Below are the code and all the weights of a small trained network. Each question names an input and a class and asks about switching units off, where a switched-off unit gives its printed mean instead of its output.

import numpy as np


def w(rows, s, z=0):
    codes = np.array(rows[::2]) - 128.0
    scale = np.full(codes.shape[1], s)
    scale[-1] = z or s
    return codes * scale


def f(y):
    return np.maximum(y, 0)


def log_softmax(a):
    a = a - a.max(-1, keepdims=True)
    return a - np.log(np.exp(a).sum(-1, keepdims=True))


def net(x, mask):
    res = np.array(x, float).reshape(1, 3) / 4 @ E
    y = f(res @ A[0][:, :-1].T + A[0][:, -1])
    res = res + np.where(mask, y, B[0][:, -1]) @ B[0][:, :-1]
    return log_softmax(res[-1] @ U[:, :-1].T + U[:, -1])


A, B = {}, {}
E = w([
[1,159,177],'x0',
[90,17,142],'x1',
[86,140,10],'x2',
],0.0071)
A[0] = w([
[113,73,140,103],'N0',
[130,253,140,68],'N1',
[139,157,126,91],'N2',
[74,34,132,57],'N3',
[110,135,101,109],'N4',
[78,139,115,89],'N5',
[50,135,145,131],'N6',
[119,130,201,111],'N7',
[200,83,90,81],'N8',
[91,125,31,83],'N9',
[142,108,119,254],'N10',
[37,167,172,36],'N11',
[116,140,176,122],'N12',
[187,118,200,81],'N13',
],0.018,0.0073)
B[0] = w([
[174,93,181,177],'N0',
[192,46,245,229],'N1',
[167,96,134,146],'N2',
[212,30,196,211],'N3',
[105,98,106,159],'N4',
[136,126,52,173],'N5',
[154,199,161,225],'N6',
[73,82,64,189],'N7',
[252,168,78,223],'N8',
[57,28,52,231],'N9',
[51,249,212,253],'N10',
[199,203,38,215],'N11',
[96,122,82,173],'N12',
[93,51,28,203],'N13',
],0.026,0.0075)
U = w([
[172,43,254,41],'0',
[166,174,110,218],'1',
[47,51,96,28],'2',
[32,199,230,255],'3',
],0.0096,0.0026)

Each question gives the input, the list of numbers given to net, and the class t.
The units are the neurons (one row each of A and B). Each row of codes is followed by its name. A weight is (code - 128) times the scale printed after its matrix; where a second scale follows, it is the last column's (A, B and U).
mask holds one flag per neuron, in row order. A switched-off neuron (its flag False) gives its mean, the last column of its row in B, instead of its output. The means were averaged over made-up inputs and are rounded, as every weight is.
A unit's drop is (log p(t) with every unit on - log p(t) with that unit switched off) / (log p(t) with every unit on - log p(t) with every unit switched off).
The circuit of an input: a set's keep is (log p(t) with only the set's units on - log p(t) with every unit switched off) / (log p(t) with every unit on - log p(t) with every unit switched off). Starting from the 12 units with the biggest drops (on a tie, the unit counted first), units are removed one at a time, each time the one whose removal leaves the highest keep (on an exact tie, the one counted first), for as long as the keep stays at least 0.8.
circuit, biggest first: the units of the circuit, biggest drop first
unit that matters most: the unit with the biggest drop
k most important neurons: the k neurons with the biggest drops, biggest first
drop when u is switched off: that unit's drop, to one decimal
input [7,1,-8], class 2: circuit, biggest first -> (N7)
input [-3,3,-1], class 3: 4 most important neurons -> (N1 N11 N10 N3)
input [8,6,7], class 1: 3 most important neurons -> (N11 N6 N1)
input [7,6,2], class 1: 3 most important neurons -> (N11 N1 N5)
input [3,-3,0], class 3: circuit, biggest first -> (N3 N8)
input [8,3,7], class 1: 2 most important neurons -> (N11 N6)
input [-2,6,-8], class 2: 2 most important neurons -> (N13 N7)
input [-4,6,-8], class 2: 3 most important neurons -> (N13 N1 N7)
input [8,4,8], class 1: 3 most important neurons -> (N11 N6 N13)
input [-2,7,6], class 0: 4 most important neurons -> (N3 N13 N0 N7)
input [-5,3,-2], class 1: 3 most important neurons -> (N8 N1 N3)
input [-1,-4,2], class 0: 2 most important neurons -> (N1 N6)
input [-7,-1,-3], class 1: drop when N8 is switched off -> 0.3
input [2,-4,7], class 2: drop when N9 is switched off -> 1.1
input [-2,-2,-3], class 3: drop when N8 is switched off -> 0.2
input [2,-8,-1], class 0: unit that matters most -> N1
